Below is a small trained network, with its code and all its weights. Each question gives an input and a target symbol and asks what happens when units are switched off, that is, made to give their printed mean instead of their output.

import numpy as np


def w(rows, s, z=0):
    codes = np.array(rows[::2]) - 128.0
    scale = np.full(codes.shape[1], s)
    scale[-1] = z or s
    return codes * scale


def f(y):
    return np.maximum(y, 0)


def softmax(a):
    e = np.exp(a - a.max(-1, keepdims=True))
    return e / e.sum(-1, keepdims=True)


def log_softmax(a):
    a = a - a.max(-1, keepdims=True)
    return a - np.log(np.exp(a).sum(-1, keepdims=True))


def net(x, mask):
    ids = ['ΓΔΘΛΞΠΣαβεζμτφψω'.index(c) for c in x.split()]
    T = len(ids)
    res = E[ids] + P[:T]
    u = 0
    for l in range(2):
        q, k, v = (res @ M[l].T for M in (Q, K, V))
        z = softmax(np.where(np.tri(T) > 0, q @ k.T / 2**0.5, -1e9)) @ v
        res = res + np.where(mask[u], z, O[l][:, -1]) @ O[l][:, :-1]
        u += 1
        y = f(res @ A[l][:, :-1].T + A[l][:, -1])
        res = res + np.where(mask[u : u + 4], y, B[l][:, -1]) @ B[l][:, :-1]
        u += 4
    return log_softmax(res[-1] @ U[:, :-1].T + U[:, -1])


Q, K, V, O, A, B = {}, {}, {}, {}, {}, {}
E = w([
[203,59,130,173,118,108,89,88],'Γ',
[151,151,110,106,152,83,135,127],'Δ',
[99,122,153,155,129,81,47,169],'Θ',
[86,72,41,88,117,79,168,162],'Λ',
[155,116,150,202,38,175,132,159],'Ξ',
[132,120,111,83,158,85,120,84],'Π',
[55,187,118,110,161,108,115,72],'Σ',
[58,54,140,180,137,211,107,68],'α',
[2,148,185,110,119,147,59,131],'β',
[67,58,130,162,71,154,118,122],'ε',
[102,120,138,54,64,208,121,162],'ζ',
[107,155,108,203,127,131,155,90],'μ',
[132,216,186,78,107,123,165,109],'τ',
[203,163,176,136,181,56,158,158],'φ',
[132,71,129,49,68,133,106,208],'ψ',
[104,103,99,68,189,75,79,54],'ω',
],0.012)
P = w([
[157,166,201,254,145,83,61,117],'0',
[95,109,110,151,163,46,185,174],'1',
[100,132,128,155,140,56,196,161],'2',
[112,148,136,158,124,57,182,134],'3',
[119,157,139,162,112,37,191,119],'4',
[112,178,143,167,94,20,169,105],'5',
[103,196,154,173,90,5,183,109],'6',
[98,205,139,171,70,10,176,108],'7',
],0.0058)
Q[0] = w([
[35,152,160,159,89,1,131,123],'L0H0',
[61,147,138,196,87,65,224,117],'L0H0',
],0.0064)
K[0] = w([
[184,88,133,231,49,196,13,2],'L0H0',
[188,105,241,160,120,183,14,50],'L0H0',
],0.0051)
V[0] = w([
[254,13,173,134,6,181,128,229],'L0H0',
[224,59,5,38,209,41,205,53],'L0H0',
],0.0065)
O[0] = w([
[184,124,111,77,2,65,47,108,71],'L0H0',
[78,232,20,131,142,109,74,70,3],'L0H0',
],0.0085,0.0038)
A[0] = w([
[128,109,153,64,116,200,179,127,217],'L0N0',
[190,195,158,103,126,94,183,134,50],'L0N1',
[155,48,104,107,177,132,184,162,1],'L0N2',
[102,66,83,96,132,254,141,70,17],'L0N3',
],0.0062,0.003)
B[0] = w([
[36,226,127,138,86,73,95,218,253],'L0N0',
[156,142,162,65,184,23,128,142,166],'L0N1',
[73,170,135,229,136,135,62,161,230],'L0N2',
[225,102,215,253,28,67,127,40,132],'L0N3',
],0.0051,0.0024)
Q[1] = w([
[3,163,150,198,87,22,150,171],'L1H0',
[191,160,134,129,124,253,149,75],'L1H0',
],0.0061)
K[1] = w([
[253,133,209,133,145,103,125,67],'L1H0',
[115,135,42,77,156,130,97,181],'L1H0',
],0.0061)
V[1] = w([
[2,138,55,10,37,163,141,230],'L1H0',
[71,29,72,241,66,245,134,38],'L1H0',
],0.0057)
O[1] = w([
[24,193,142,101,81,78,141,254,1],'L1H0',
[6,45,126,177,64,75,208,4,66],'L1H0',
],0.0072,0.0045)
A[1] = w([
[110,79,96,176,64,126,140,81,253],'L1N0',
[180,58,3,184,133,91,172,182,117],'L1N1',
[92,89,179,158,23,97,150,160,49],'L1N2',
[125,158,122,194,222,203,171,127,58],'L1N3',
],0.0063,0.0029)
B[1] = w([
[125,204,100,94,84,22,197,115,248],'L1N0',
[130,254,210,184,148,106,41,132,254],'L1N1',
[89,110,116,17,174,73,205,199,208],'L1N2',
[112,208,69,67,149,230,177,168,208],'L1N3',
],0.0065,0.0045)
U = w([
[181,147,114,93,42,97,47,2,194],'Γ',
[153,114,59,70,151,166,114,88,102],'Δ',
[158,30,191,221,136,144,48,137,233],'Θ',
[69,197,87,253,150,31,59,198,207],'Λ',
[215,79,77,62,40,116,134,173,3],'Ξ',
[113,93,56,66,209,136,85,74,112],'Π',
[117,165,112,220,140,204,210,118,34],'Σ',
[113,14,110,121,86,139,194,101,52],'α',
[40,97,236,140,167,162,122,163,62],'β',
[147,78,156,98,55,77,163,148,91],'ε',
[137,196,173,26,75,180,151,149,23],'ζ',
[133,102,129,203,134,138,217,67,232],'μ',
[204,201,141,115,122,199,98,177,152],'τ',
[247,138,61,92,162,182,97,135,64],'φ',
[127,123,87,45,61,162,84,185,161],'ψ',
[74,122,99,45,225,160,117,59,87],'ω',
],0.0064,0.0046)

Each question gives the input, a string of symbols that net reads in full, and the target symbol t.
The units are the heads (2 rows each of Q, K, V and O) and the neurons (one row each of A and B). Each row of codes is followed by its name. A weight is (code - 128) times the scale printed after its matrix; where a second scale follows, it is the last column's (O, A, B and U).
mask holds one flag per unit, layer by layer, with each layer's heads first. A switched-off unit (its flag False) gives its mean, the last column of its rows in O or B, instead of its output. The means were averaged over made-up inputs and are rounded, as every weight is.
A unit's drop is (log p(t) with every unit on - log p(t) with that unit switched off) / (log p(t) with every unit on - log p(t) with every unit switched off).
The circuit of an input: a set's keep is (log p(t) with only the set's units on - log p(t) with every unit switched off) / (log p(t) with every unit on - log p(t) with every unit switched off). Starting from all 10 units, units are removed one at a time, each time the one whose removal leaves the highest keep (on an exact tie, the one counted first), for as long as the keep stays at least 0.8.
units of the circuit, in order: the units of the circuit, biggest drop first
unit that matters most: the unit with the biggest drop
top k neurons: the k neurons with the biggest drops, biggest first
top k neurons in layer l: the k neurons of layer l with the biggest drops, biggest first
drop of u: that unit's drop, to one decimal
input φ Θ μ ε Σ Λ Λ β, target τ: unit that matters most => L1H0
input Θ Λ β Θ Θ, target Θ: units of the circuit, in order => (L0H0, L1N0, L1N3)
input α Π Θ α, target μ: units of the circuit, in order => (L1H0, L0N3, L1N0)
input ε Σ Λ Λ μ ζ Λ, target ε: top 3 neurons in layer 1 => (L1N2, L1N0, L1N3)
input β Λ Λ Λ β Λ, target β: top 2 neurons in layer 1 => (L1N2, L1N0)
input Λ β μ α Π, target μ: units of the circuit, in order => (L1H0, L0H0, L0N3)
input Λ Λ β μ Λ φ Λ τ, target τ: top 2 neurons in layer 0 => (L0N1, L0N0)
input τ Λ β τ Θ, target τ: units of the circuit, in order => (L1H0, L0N1)
input β Λ Θ Γ Ξ ε Ξ, target ε: units of the circuit, in order => (L0H0, L1N2, L1H0, L1N0)
input Λ β Π Λ Σ μ, target Σ: units of the circuit, in order => (L0H0, L1N3)
input μ Λ α, target μ: top 2 neurons => (L0N3, L1N0)
input Λ μ Λ, target Λ: units of the circuit, in order => (L1N1, L0H0)
input Λ ψ ε β β, target β: top 2 neurons => (L1N0, L1N2)
input φ β Λ, target φ: units of the circuit, in order => (L1H0)
input β Θ Θ, target β: top 2 neurons => (L0N0, L1N2)
input Λ Λ Λ β τ φ, target τ: top 2 neurons => (L0N1, L1N3)
input ε Ξ ψ Λ, target ε: drop of L1N2 => 0.2
input ε Σ Λ ε, target ε: drop of L0H0 => 0.3
input Λ ζ Λ ε Λ ε, target ε: drop of L1N0 => 0.1
input Γ Π Θ, target Γ: unit that matters most => L0H0
